Below is a small trained network, with its code and all its weights. Each question gives an input and a class and asks what happens when units are switched off, that is, made to give their printed mean instead of their output.

import numpy as np


def w(rows, s, z=0):
    codes = np.array(rows[::2]) - 128.0
    scale = np.full(codes.shape[1], s)
    scale[-1] = z or s
    return codes * scale


def f(y):
    return np.maximum(y, 0)


def log_softmax(a):
    a = a - a.max(-1, keepdims=True)
    return a - np.log(np.exp(a).sum(-1, keepdims=True))


def net(x, mask):
    res = np.array(x, float).reshape(1, 4) / 4 @ E
    y = f(res @ A[0][:, :-1].T + A[0][:, -1])
    res = res + np.where(mask, y, B[0][:, -1]) @ B[0][:, :-1]
    return log_softmax(res[-1] @ U[:, :-1].T + U[:, -1])


A, B = {}, {}
E = w([
[74,212,20,255,142],'x0',
[131,124,128,132,131],'x1',
[31,86,178,163,55],'x2',
[17,71,75,107,228],'x3',
],0.0076)
A[0] = w([
[157,168,107,137,191,211],'N0',
[109,116,189,68,109,99],'N1',
[149,145,158,65,90,47],'N2',
[164,138,107,94,198,71],'N3',
[121,92,141,180,130,140],'N4',
[186,192,148,124,113,95],'N5',
[98,172,126,163,131,35],'N6',
[110,96,104,101,184,47],'N7',
[173,132,134,144,70,2],'N8',
[145,93,115,97,127,77],'N9',
[212,58,128,81,107,116],'N10',
[102,67,144,110,202,57],'N11',
[114,77,77,147,178,126],'N12',
[121,179,130,121,49,115],'N13',
[156,71,165,93,176,83],'N14',
[175,143,121,113,169,168],'N15',
[137,116,58,173,91,38],'N16',
[171,147,146,167,97,68],'N17',
[122,155,147,120,86,81],'N18',
[10,100,189,164,47,150],'N19',
[62,113,111,128,160,89],'N20',
[64,113,109,110,147,40],'N21',
[119,166,109,150,158,79],'N22',
[95,112,165,68,113,55],'N23',
[135,167,82,156,132,11],'N24',
[132,133,101,155,141,54],'N25',
[114,187,139,200,113,79],'N26',
[184,132,97,121,160,72],'N27',
[117,115,131,135,104,72],'N28',
],0.014,0.0044)
B[0] = w([
[178,86,137,179,107,202],'N0',
[106,112,66,105,65,198],'N1',
[85,171,103,88,94,177],'N2',
[162,57,149,101,169,173],'N3',
[127,112,124,139,141,156],'N4',
[78,181,202,144,161,197],'N5',
[144,129,97,42,80,160],'N6',
[38,193,180,113,152,168],'N7',
[108,194,177,102,153,166],'N8',
[102,142,85,132,109,150],'N9',
[136,149,67,129,123,213],'N10',
[91,223,165,130,164,187],'N11',
[117,161,145,140,188,187],'N12',
[145,155,198,135,183,179],'N13',
[84,190,67,112,84,190],'N14',
[218,39,131,158,203,183],'N15',
[146,150,68,2,92,168],'N16',
[85,211,180,149,164,175],'N17',
[150,150,162,123,186,151],'N18',
[240,39,143,68,195,247],'N19',
[129,188,187,117,134,186],'N20',
[103,188,160,141,151,172],'N21',
[91,161,66,115,111,166],'N22',
[142,131,132,109,86,177],'N23',
[155,127,122,40,95,169],'N24',
[170,159,125,50,150,150],'N25',
[112,112,58,75,115,192],'N26',
[185,40,137,77,214,168],'N27',
[159,112,150,80,173,137],'N28',
],0.0068,0.011)
U = w([
[86,175,194,101,142,61],'0',
[95,109,28,52,65,64],'1',
[149,10,145,91,158,72],'2',
[107,93,121,116,110,253],'3',
[92,52,117,174,79,169],'4',
],0.012,0.011)

Each question gives the input, the list of numbers given to net, and the class t.
The units are the neurons (one row each of A and B). Each row of codes is followed by its name. A weight is (code - 128) times the scale printed after its matrix; where a second scale follows, it is the last column's (A, B and U).
mask holds one flag per neuron, in row order. A switched-off neuron (its flag False) gives its mean, the last column of its row in B, instead of its output. The means were averaged over made-up inputs and are rounded, as every weight is.
A unit's drop is (log p(t) with every unit on - log p(t) with that unit switched off) / (log p(t) with every unit on - log p(t) with every unit switched off).
The circuit of an input: a set's keep is (log p(t) with only the set's units on - log p(t) with every unit switched off) / (log p(t) with every unit on - log p(t) with every unit switched off). Starting from the 12 units with the biggest drops (on a tie, the unit counted first), units are removed one at a time, each time the one whose removal leaves the highest keep (on an exact tie, the one counted first), for as long as the keep stays at least 0.8.
units of the circuit, in order: the units of the circuit, biggest drop first
top k neurons: the k neurons with the biggest drops, biggest first
drop of u: that unit's drop, to one decimal
input [4,-1,5,6], class 0: units of the circuit, in order : N20
input [-4,-4,3,3], class 1: units of the circuit, in order : N1; N14
input [6,4,-2,-4], class 1: units of the circuit, in order : N26; N16
input [-7,-4,7,-5], class 1: top 3 neurons : N1; N2; N10
input [-8,-6,-3,7], class 1: top 2 neurons : N14; N1
input [6,2,0,6], class 0: top 2 neurons : N20; N12
input [1,1,-6,8], class 0: top 2 neurons : N7; N11
input [4,1,6,7], class 0: top 2 neurons : N20; N21
input [-4,4,1,5], class 0: top 2 neurons : N11; N7
input [-8,-5,8,-2], class 1: top 3 neurons : N1; N2; N14
input [7,-2,2,7], class 0: top 3 neurons : N20; N12; N21
input [-7,6,1,5], class 1: top 2 neurons : N1; N14
input [0,5,5,6], class 0: drop of N21 : 0.3
input [0,6,7,0], class 2: drop of N19 : 0.6
input [-3,-1,8,-2], class 2: top neuron : N19
input [5,-6,8,6], class 2: drop of N20 : -0.1
